Below are the code and all the weights of a small trained network. Each question names an input and a class and asks about switching units off, where a switched-off unit gives its printed mean instead of its output.

import numpy as np


def w(rows, s, z=0):
    codes = np.array(rows[::2]) - 128.0
    scale = np.full(codes.shape[1], s)
    scale[-1] = z or s
    return codes * scale


def f(y):
    return np.maximum(y, 0)


def log_softmax(a):
    a = a - a.max(-1, keepdims=True)
    return a - np.log(np.exp(a).sum(-1, keepdims=True))


def net(x, mask):
    res = np.array(x, float).reshape(1, 6) / 4 @ E
    y = f(res @ A[0][:, :-1].T + A[0][:, -1])
    res = res + np.where(mask, y, B[0][:, -1]) @ B[0][:, :-1]
    return log_softmax(res[-1] @ U[:, :-1].T + U[:, -1])


A, B = {}, {}
E = w([
[39,109,124,172,91,141,21,187,201],'x0',
[159,181,191,1,135,102,80,123,209],'x1',
[79,60,159,65,96,207,101,31,100],'x2',
[145,130,132,142,101,110,97,112,115],'x3',
[189,111,235,181,83,213,157,194,141],'x4',
[179,114,89,98,218,190,1,188,56],'x5',
],0.0076)
A[0] = w([
[170,168,128,60,158,161,65,161,118,39],'neuron 0',
[106,97,85,195,120,129,155,150,78,35],'neuron 1',
[206,196,116,171,144,98,143,193,146,135],'neuron 2',
[188,122,63,107,201,197,2,185,19,43],'neuron 3',
[138,97,126,112,175,142,109,160,96,93],'neuron 4',
[29,105,149,168,102,114,90,164,200,86],'neuron 5',
[177,134,210,138,79,174,153,181,117,5],'neuron 6',
[167,200,163,38,149,120,118,103,176,29],'neuron 7',
[214,133,150,111,182,108,206,67,63,70],'neuron 8',
[231,143,117,118,130,107,191,120,86,99],'neuron 9',
[88,49,191,93,91,214,114,78,120,97],'neuron 10',
[186,224,100,168,145,66,140,210,145,56],'neuron 11',
[64,127,96,195,143,107,141,128,55,85],'neuron 12',
[100,132,165,160,56,88,176,81,172,77],'neuron 13',
[108,87,81,197,134,134,172,128,40,94],'neuron 14',
[128,92,156,59,80,177,130,33,52,129],'neuron 15',
[81,48,167,69,105,201,84,57,108,94],'neuron 16',
[143,161,156,63,164,112,85,107,204,50],'neuron 17',
[46,105,107,162,78,143,66,199,203,40],'neuron 18',
[151,183,166,67,149,121,103,121,213,55],'neuron 19',
[198,129,201,164,84,184,145,169,121,42],'neuron 20',
[135,104,102,180,163,142,160,92,91,59],'neuron 21',
[171,91,198,142,90,218,123,123,133,43],'neuron 22',
[78,168,26,100,134,68,125,88,116,70],'neuron 23',
[155,197,108,168,146,69,148,235,166,46],'neuron 24',
[92,156,172,159,68,97,201,82,186,25],'neuron 25',
[89,169,24,102,155,58,112,57,127,30],'neuron 26',
[70,136,62,83,121,73,119,62,115,68],'neuron 27',
[92,103,84,205,144,158,155,131,78,72],'neuron 28',
[63,117,128,181,120,140,59,160,193,124],'neuron 29',
[184,141,215,198,85,198,175,163,183,65],'neuron 30',
[148,148,181,48,139,98,104,143,152,85],'neuron 31',
[50,166,101,137,83,55,179,58,180,17],'neuron 32',
[105,99,83,198,143,163,144,110,97,37],'neuron 33',
[159,206,171,44,144,119,112,121,191,91],'neuron 34',
[154,161,152,75,118,106,126,105,206,1],'neuron 35',
[174,149,148,96,109,108,204,101,75,19],'neuron 36',
],0.0074,0.0013)
B[0] = w([
[161,131,159,158,100,172,190,118,150,186],'neuron 0',
[128,95,161,171,75,125,127,154,94,176],'neuron 1',
[63,105,105,158,182,49,141,75,146,187],'neuron 2',
[229,194,138,136,117,197,255,79,219,244],'neuron 3',
[164,164,140,147,113,150,161,117,148,163],'neuron 4',
[106,217,203,23,147,160,139,89,58,191],'neuron 5',
[149,113,69,109,156,166,37,188,126,198],'neuron 6',
[123,93,162,153,88,119,128,157,88,189],'neuron 7',
[94,177,162,49,142,116,116,119,70,199],'neuron 8',
[91,169,168,55,166,99,111,106,92,185],'neuron 9',
[80,114,86,191,170,56,130,89,144,219],'neuron 10',
[67,96,126,183,148,45,141,67,158,193],'neuron 11',
[143,89,138,149,88,131,139,163,93,176],'neuron 12',
[177,161,127,136,134,164,181,130,180,189],'neuron 13',
[109,111,158,143,66,130,135,152,96,194],'neuron 14',
[82,124,125,163,173,75,114,66,137,208],'neuron 15',
[55,111,109,184,156,60,161,78,166,216],'neuron 16',
[140,78,172,164,92,139,120,153,99,183],'neuron 17',
[90,206,184,40,153,114,127,117,50,201],'neuron 18',
[129,77,163,163,77,127,135,142,99,187],'neuron 19',
[165,111,57,102,159,137,62,176,112,205],'neuron 20',
[116,109,165,122,93,135,124,143,109,166],'neuron 21',
[122,105,87,119,160,127,62,149,158,208],'neuron 22',
[173,98,55,110,153,165,67,193,134,180],'neuron 23',
[68,128,94,177,146,47,129,71,152,191],'neuron 24',
[213,187,116,163,116,197,189,115,186,195],'neuron 25',
[156,94,69,104,160,182,29,182,129,186],'neuron 26',
[145,88,63,111,169,151,76,189,157,177],'neuron 27',
[151,78,173,169,90,135,144,146,104,185],'neuron 28',
[97,167,185,63,148,139,119,106,84,193],'neuron 29',
[154,89,57,92,166,160,55,189,155,223],'neuron 30',
[104,86,148,166,63,126,144,159,88,180],'neuron 31',
[183,154,118,143,130,192,157,143,175,189],'neuron 32',
[129,92,173,167,69,121,148,140,109,175],'neuron 33',
[116,72,162,166,60,133,129,138,84,196],'neuron 34',
[147,91,148,179,88,129,157,155,103,173],'neuron 35',
[114,194,170,36,132,151,121,110,80,177],'neuron 36',
],0.0072,0.011)
U = w([
[134,51,165,160,8,131,134,165,75,14],'0',
[205,186,125,135,123,182,191,110,231,213],'1',
[156,79,56,95,195,149,40,196,149,70],'2',
[95,208,175,38,164,117,119,101,45,254],'3',
[61,94,102,180,189,47,131,63,183,115],'4',
],0.011,0.00072)

Each question gives the input, the list of numbers given to net, and the class t.
The units are the neurons (one row each of A and B). Each row of codes is followed by its name. A weight is (code - 128) times the scale printed after its matrix; where a second scale follows, it is the last column's (A, B and U).
mask holds one flag per neuron, in row order. A switched-off neuron (its flag False) gives its mean, the last column of its row in B, instead of its output. The means were averaged over made-up inputs and are rounded, as every weight is.
A unit's drop is (log p(t) with every unit on - log p(t) with that unit switched off) / (log p(t) with every unit on - log p(t) with every unit switched off).
The circuit of an input: a set's keep is (log p(t) with only the set's units on - log p(t) with every unit switched off) / (log p(t) with every unit on - log p(t) with every unit switched off). Starting from the 12 units with the biggest drops (on a tie, the unit counted first), units are removed one at a time, each time the one whose removal leaves the highest keep (on an exact tie, the one counted first), for as long as the keep stays at least 0.8.
circuit, biggest first: the units of the circuit, biggest drop first
k most important neurons: the k neurons with the biggest drops, biggest first
drop when u is switched off: that unit's drop, to one decimal
input [8,-5,4,-2,-7,-4], class 3: circuit, biggest first : [neuron 5]
input [7,4,8,6,2,-8], class 1: 2 most important neurons : [neuron 25; neuron 13]
input [-3,-2,-4,2,3,1], class 4: circuit, biggest first : [neuron 2; neuron 11]
input [7,-4,6,2,4,2], class 3: circuit, biggest first : [neuron 18; neuron 5]
input [-4,5,6,7,0,0], class 4: 2 most important neurons : [neuron 15; neuron 16]
input [-8,2,-8,2,8,-2], class 2: circuit, biggest first : [neuron 30; neuron 6]
input [-4,4,-1,2,-6,6], class 1: 2 most important neurons : [neuron 3; neuron 0]
input [-5,-4,6,4,5,-5], class 4: circuit, biggest first : [neuron 15; neuron 10]
input [8,7,-5,5,2,1], class 3: 2 most important neurons : [neuron 18; neuron 5]
input [0,-5,-3,-2,-6,0], class 2: 4 most important neurons : [neuron 26; neuron 23; neuron 27; neuron 34]
input [5,-2,2,8,-4,3], class 3: circuit, biggest first : [neuron 18; neuron 29]
input [-3,0,1,5,-5,-6], class 1: 2 most important neurons : [neuron 25; neuron 32]
input [-4,5,-3,2,0,-4], class 0: circuit, biggest first : [neuron 34; neuron 7]
input [-2,1,-4,6,-6,1], class 2: circuit, biggest first : [neuron 26]
input [-6,6,-7,0,-6,-1], class 4: 3 most important neurons : [neuron 11; neuron 2; neuron 24]
input [-7,-3,-3,-3,-3,5], class 3: 3 most important neurons : [neuron 8; neuron 9; neuron 25]
input [0,-3,8,6,0,-7], class 4: 4 most important neurons : [neuron 3; neuron 10; neuron 15; neuron 16]
input [1,-6,1,0,-6,-8], class 1: 2 most important neurons : [neuron 32; neuron 25]
input [3,3,3,8,-6,7], class 1: drop when neuron 3 is switched off : 1.0
input [8,5,6,-3,0,5], class 3: circuit, biggest first : [neuron 18]
